Each row is followed by its class. Each block has new classes.
[  2   9  -4  50 -27   3   9  12 -26 -18   4  18  -9  17 -17  -2  -2 -20
  24  -7  15  29 -10 -10   3  -6  18  -9  43  -1 -10  -6   2   5 -18  15
  11   4  -1   4  -8 -27   3   2 -15  -1   0  -1   6  12  -8  14  -6  18
   6 -24   5   7   9   4   1   7 -12   7 -10  12  -9 -13  -1 -25 -24  -7
  -7 -15  -9   9   2  -5 -11   4  -1  -5  30  29   7   4 -11  51 -15 -13
   7   6  -2  -3  -3 -12  61  21   6   6  -3  -2   4  -8   8 -18   3   7
   3  41  -9  18   9 -13   0  -2 -12   7   8 -10 -13 -27  -8  23  -6  32
  32  -2   0   7  -7  -9 -12   3 -17 -21  17   6   6 -28  27   7   7  -4
  21   6   8   4  29 -18 -14  -1 -56   8   1  -3  30  -6  19 -13   3   2
  -6   5  22  11  11  16  23  21  11] : Q172
[  4  -7   8  14  -8   9   4 -10  -8 -12   0   1  -1  -7 -16   2   6 -11
   4  13  12   7 -10  -3   6  -8  -4  -8  12  -5  -5  -3   1   4  -9   9
  -5  -1  15   1  -6 -10  -2  -2  -7  -1  -6  -4   5  -2  -4  16  -1   1
   1  -8  -5   2   0  17   1  -5  -3  -2  -2  23   4   7   3 -21 -14   1
  -3  -4  -4   1  -6  -8 -11  -4  -2   0   4   9   6 -11 -11  22  -3  -1
  -4   5  -5 -22   1  -6  32  10   0 -12 -17   1  -6  -2  14   2   0   5
   3  20   7   5 -15   2  -2 -14   1  -4   3  -5  -4 -20  -5  -1  -4   0
  10   1  -3 -12  -1  -4 -11   0  -4 -11  14   2   0 -19  -5   0   7   1
   8  -5  -1   8   3   2  -1  -3 -25   2  -4 -12  17   0   6 -12  10   6
   1   3  10  -4   2  -7  11   4 -12] : Q172
[  5   6   5  29   0  -2  14  16 -18  -4  -3  14  -4   1   6 -11 -16 -17
   9 -13   4  21   8  -3   2  -1  18 -13  22  -3 -10 -17  -7   7  -5  15
   5  -1   6   2 -12 -18   4  -2 -11  14  -3  -1  -7  14  -8  -6  -9  19
   2 -15  13  -8   7  -2  -4   1  -6   0   4  21 -12 -11  -5 -14 -10  -2
 -10  -6  -3   9  10 -15 -11  -3  -3 -10  13  12   3  14  -7  36  -4  -7
   9  10  -2   0   7   0  32   3  11  -5  -8  -1   3  -2 -15 -11  -8  15
   3  15 -11   9  -2  -1   2 -14  -6   0   5  -1  -6 -11  -6   5  -6  16
  12   0   5  10  -8   0 -19  -1 -13  -1   3   5   8 -28  11   0   4  -1
  13  -6   0   0  -1  -7  -1   6 -29   6 -10   7 -17  -1  11 -16   0   4
  -6   5  -8  13   5  12  24  12  25] : Q172
[ -6  -9   3  13 -16  12   5   6  -2 -20   2   3 -17  -2 -18  10   6  -8
   8  19  15  15  -1  -9   1  -5  10   5  18   1   3   0  -3   3  -2   7
   0   7  15  -3  -5 -15   3   4  -9   1  11   6  12  -6 -33   2  -7   5
   3  -2   7  19   3  18   7  -8  -6   0  -7  28  -1  -1  14 -25 -20   5
   5 -10   0   1   0   2  -7  -2  -3   0  13  10   5 -12   2  29  -7 -10
  -1   5   1   0   6  -3  28   7  -5 -16 -20  -1  -8   6   7   3   3  12
   2  27   9  -3   8  -7  -3  -9   3  -4   7  -6 -12 -16   4  12   8  37
  16  -4   4   3   8   0 -12  -4  -5 -10   5   1   2 -21   0   6  -1  -7
  12   6  -5   1   3   0 -11  -3 -19  -4  -3 -19  23   8  10 -13   4  -8
   8  -5  24  -3  -1   4   0  -1   4] : Q172
[ -6  -7   9 -23  17   0   3  18  24   8 -12  -9  -5 -27  11   5   3  13
 -19   4   9  -7   2  -7  -3   0  -1   4 -12  10  -1  15 -12  -7   3   4
  -2   5  27  -1   1  -5  -3   0  -9  -3   9  22  14  -7   0 -19   3   7
  -6   7  27  13  -3 -13 -13  -2  14 -11   8  51  11   8  27  37  13  12
 -12   1  32  11  -8   6  -3   3   0  -3  -9  -4  17 -22  41   7  -2  16
  -9  -8   7   2   4  -3   5 -15  -2 -13 -37  29  -2   6  -8   4  -1 -10
  -4   9   3 -18 -12   2   3 -32  10 -21   4  -8   7  15   2 -10   2 -22
  16  -4  -5   4   9   6   7   7   4   4   7  13 -33   7 -21  13  11  -7
 -18   2 -15  -5 -21   4 -18   9  35 -11   4 -17 -18  15  -8  -4  -7   0
 -21  -1 -20  22  -2  -8  -9 -24  49] : Q64
[  3   3  -1  38 -16   0   5 -10 -18 -15   5  21  -9  11 -24  -2  -2 -18
  16  15  17  26  -3  -4  10  -6  14   3  25  -4 -11 -10  13   5 -12  16
   3   0  35   2  -3 -23  -9  -2  -2   1  -6  -2   5   0  -5   9   0   4
   2  -9 -20 -11   1   6  29  -3 -13   5 -23   8  -3   4  -4 -27 -11  -2
  -5 -10 -17  -3  21 -10  -4 -16   3  -9   4  28  -3  13 -17  17  -3  -7
  -4  16   0   4   3 -12  27  20  -7   0   0 -10  -6   1  -3   0  -1  19
   6  21  -5  13  16   9  -6  -6   0   7   8   4   2 -13  -9   7  -1  35
   8  -3   9  -3   2  -2 -10   0  -8 -13   1   7   6 -21  21  -2   8  -3
  17  -1  12   2  11  -5   1 -20 -26   7  -1   2  24   1  14 -11   5   2
  -4   3  19  -9   5   2  17  19 -21] : Q172
[ -2   0  10  -2  11   1  14  25  12   2 -17  -8 -17 -13   4  -2  76   8
   2 -17  -2   6  -1   0 -10   2   8 -10  -7  12 -10   9  -9   0   0 -11
  11  -7  29   0  -8  -8 -10  -8 -18  -2  10  23   7   8  -9 -20  -9  21
  -2   8  28  16  -6  -9 -19   5  -2  -2  -5  40   3  -5  19  25   6  20
 -13  -7  29  10  11   7  -8   3  -8  -8   3  -1   0 -13  20  31  -1   9
  -6   0   9  -1  -2  -1  38 -10  -7  -4 -31   5  -9 -14   5   1  -2  -8
   9  17  -2  -9 -11  -9 -26 -26   6  -8   8  -7  -3   1   4   4  -1   6
  15  -4   1   5   7   4  -6  -3 -12   8  -7  -3 -15 -13   1   6   4  -8
   3 -10  -8   3 -11  -6 -12  -4   1  -6   9 -40 -13  -3  -9  -7  -5  -5
 -32  -8 -29   7   7  10  -1 -15  38] : Q394
[ -3  -3   8  -3  24  -2  11  22  10  10  -9 -14  -4 -24  15 -13   2  12
  -7 -10 -21  -1  -3   1   3   3   7 -10 -16  10 -16   8  -7   9  17  -1
  -6  -1  28  -4   2  -3  -5  -2 -11  -6   4  21   5   5  -2 -25   0  18
   0   2  30  12  -7 -16 -15   3  21  -7  19  42  12   1  21  28  19  19
 -10  -5  29  14 -10   1  -6   2 -25  -8 -17 -10  12 -13  27  17   0  15
  -3  -4   5   0   6  -3  21 -17   2 -17 -34  -5   4 -10  -8   0  -5 -15
  -1   3   2  -6 -15   4   4 -24   1 -22  12  -9   2   3   6 -16  -3 -10
  19  -9  -5   3  13   9   1  -1   6  21   0   1 -35 -11 -16   2  13  -9
  -5 -20 -16   0 -20  -7   3   6  20  -1   7 -22 -34   7 -13  -7  -8   8
 -36  -6 -45   9  -2   1  -4 -26  35] : Q64
[ -2  -6   0 -14  15   1   9   6  -5  31   0 -12  -3 -20  18 -11  -1  -3
  -6 -16 -10   2   3  15   2   4  -4 -13 -11  -4  -3  -3 -17   3  14  -2
 -12  -1   1  -1  -9   2   7  -5  -8  -9   3   5  -3   9  -4  -4  -3   8
  -2  -3  20   7  -6   3  -9   1   0   9  16  10   7  -5  -7   1  10  18
  25  -2   0  11  -9   3  -1   5  -7   2   1  -9   7 -10   2  14   1   5
   2   3   2  -8  11   8  11  -4   8  -9 -10   3   5 -14 -17   3  -1  -7
   0  -9   8   4  -4   5  -2  -8  -5 -10  -2   0  -2   0   9  -7  -5  -8
   4   3  -1   3   2  -6 -15  -4   3   4   0  -2 -18  -9 -11  -3   0  -9
  -3 -14  -4  -5  -5  -3   2   7  -3  -2   4  -9 -30   2  -1   4  -5   1
  -9  -1 -19   1  -5   5   5  -5  10] : Q95
[  1   0   3   9 -14   0   1  17  -2  -2  -1  -2  -5  -4  -2   3   2   7
   3   2   3   4  -4   2  -5  -6   3  -5  13   8   1   8  -4  -2  -6   1
   0   7  -7   3  -1 -11   1   3  -5  -3   0  13   9   7  -3   0  -3   4
   1  -1   0  10   2   0   1   0  -8   1   1   5  -4   4   6   0 -27  -6
  -5 -11   4 -14  -7   2  -6   1  -3  -2  13   9   1  -5  11  18  -6   6
   2  -1   2   3  -4   0  14   2  -1 -13 -18  -6   0  -2   9  -8   3   0
   7  20  -2  -7   3  -4  -3  -6  10  -5   2  -3  -3  -9  -1  12   4   2
  14   3  -9   3  -1  -1  -1   0  -9   0   3   2 -16  -4   3   8  -1 -12
   8   8  -4   2   0  -3   2   2 -20   5   2  -8   6  -4   3  -5   0   0
   8  -5   4   4  -5   9   5  -3  20] : Q95
[  2 -12  19  -5   2   8   9  11  -7   3   7 -13   5 -35  17   8  10   5
 -10   0 -17   4 -11   8  -7  -7  -3 -11   9  -4  -9   6 -11  11  21   5
 -20   0 -38 -14 -17   2   9   0 -11 -14   0  19   0  21  -1   1 -11  14
   2  -3  34  25   3  29  -8  -6 -14  -4  27  10   4  -4 -13 -13 -17   6
 -25 -23  -7  19 -51  12  -9   6  -9   8  19  -8  13 -26  20  25 -11  11
   9 -10   7  -6  -2   7  16 -14  15 -20 -26  -4  13 -30  17 -10   7 -12
   2  10  15  -4 -11  -1  -2   0  -5 -27 -10 -12 -14 -25  10  -3   0 -23
  33   0  -8  -1   5  -2  -9   6   5  -2  -1   4 -55  -5 -27  12  -3  -2
  -3  -4 -18   4   5  -6  -6  13 -22   1   7 -26 -29   7  -4  10 -12  11
   0  -9 -20 -17  -5   2 -14 -19  39] : Q95
[ 10 -14  28  25 -26   6   5  -6  24 -26  15  18 -29  -8 -47  17  22  23
  20  48  50  -5 -30 -30 -15 -21  21  48  33  27 -22  17  25  14 -32 -16
  -7 -11  66  -2  14 -18 -54 -13 -18   9  12  65  36  -6   4 -30  -4  -4
   6  13 -41  13  12 -26  33  -3   8 -23 -76  57  -1  35  26  23  -2  -3
 -20 -19  43  -3 -12   7 -12 -15  -5 -16 -29  26  -9  -7  43  -7 -11  22
 -44  -9  28  16 -19 -42  61 -26 -54 -16 -43   5   4   0  43 -11   2 -22
  -9  61  -1 -12  -6 -17  -3 -14  30 -15  11 -11  16 -29 -11  11  26  10
  57 -58  -2  -2  35  24  57  11  -2  -4 -20  10 -35  22  -2  21  30 -25
   0  27 -15  20   1  -9 -12  -6  27  -2   8 -49  76   7   6  -6   1   9
 -59 -29   4  -5   3  -6 -12 -21   9] : Q172
[ -3  -7  15 -19  23   5  11  16  23   8  -9 -17 -14 -36  16  -7  -1  18
 -10  -6   0  -3  -5   0  -4   6   2 -10 -16  18 -15   6  -1   5  19  -8
 -12  -5  28  -3  -4   5 -10   4 -22  -5  16  35   7   8  -5 -25  -1  32
  -3  10  32  20  -6   2  -9   5   7  -8  14  46  12   1  18  27   8  24
 -18 -16  24  12 -10  11 -12   4 -15  -1  -2  -9  18 -29  34  20   2  19
  -2  -6  16  -4  19   7  26 -23   2 -26 -43   2   1 -12   1   8  10 -16
  -5  -9   7  -9 -22  -1 -14 -25   5 -25   6  -8  -2   3  12  -8   2 -13
  21  -7  -2  15  17  11  -4  -1   2  12  -8  -4 -45  -5 -22   9   7 -14
  -4  -1 -22   2 -16 -10  -4   1  19  -3   8 -38 -33   0 -11   0  -8   4
 -26 -13 -40   4   5  -2  -6 -28  49] : Q394
[  3 -17   8 -12  -2  -6  -3  -5  -5  -6   6   5  -9 -14   5  -8  -2  -8
 -24  24   3  12   9 -12   6   0  -4   2   4  -6   6  -5   3  -6  11  19
  14  -3  20   2  -1 -15 -13   4   3  11  -2   2  11  11   5 -13   4   0
  -5  14 -13  -8  -1  -3   9  -5   6  -9 -14  14  -3  11   0 -31 -21  -3
  -5  -9 -16  -2  24   3 -10  -3   0   7  -2   2   0  -2   6  -6  13 -13
   7  17  10   2  16   2 -39  -4  -5  -3  -3   5 -13   6   8  16   1  15
   3   9  -1  -1   9  -2  -3  -5   1  -3  10  10  -2  13  -3 -17   6  12
 -12   5  31   7   5   4 -31   2 -15  -3  -5  15  21  -1   0   2  -4  -2
   0   8   0 -11  -4 -11 -12  -6  12  -8  11  -7 -15  -1   7  -9   1 -10
  24  -7  18 -13  -2  -5   1   1 -13] : Q172
[  0   0  13   7  17   4  11  10  11   1 -15  -3 -15 -12   0 -13  -3   8
   1  -9  22  -1  -6  -5   1  11  11  -4  -5   8 -15   6  -3   3   8  -9
  -5   1  41   0  -3  -5 -13   2 -17  -5   6  20   5   3  -8 -19  -4  23
  -2  -4  15  18  -4 -13  -7   7  -1  -8   5  50   8   6  15  23  12  20
 -13  -6  31   5  -1   4  -6   0  -7 -11 -13   1   7 -16  18  27  -9   7
 -13  -5  -9   3  10  -5  51  -9  -3 -21 -36   3  -5 -13   4   7  -2 -10
  -2   9   2  -7 -12   2   2 -20   3 -11   4  -8  -7  -6   8  -3  -2   1
  19  -7  -2   2   9  15  -2  -6   4   8  -2  -1 -22  -6  -1   3  11  -9
  11  -7  -9   7 -19  -7  -1   3   7   2   5 -32 -12   1  -9  -8  -4  17
 -38  -5 -31  12   4   1   7  -9  24] : Q64
[  4   4   5   0   2   5   3   9   9  -4 -11   1  -6 -11  -9  -2  -5  -3
  -7  -1  15   5  -1  -6   0  -5   3  -2  -4   5  -6   0  -4  -3   5   2
   3  13  31  -4   2  -8   7   3 -11   2  12   1   8  -2  -4  -4   5  12
  -2  -2   9   8   2   3  -5  -2   2  -3   3  44   8   3   6   3   2  25
  -9  -6  18   0  -3  -2  -5   6 -10  -2  -3   6   9 -14   6  20  -2   1
  -1  -1  -6   2   5  -4  31  -3   2 -15 -24  -2  -4   2  -1   6   2  -1
   0  16   3  16  -5  -1   3 -17   2 -10   5  -1  -6  -4   6  -1   3  -7
  11  -5  -3   2   5  -2  -7  -1  -2  -7   6   6 -23 -13  -2   1  10  -1
   5  -9 -14   1  -8  -2 -11   2  -4  -6   0 -10   0   7  -4  -6  -8   0
  -7  -1  -2  17   8  -2   4  -8  20] : Q172
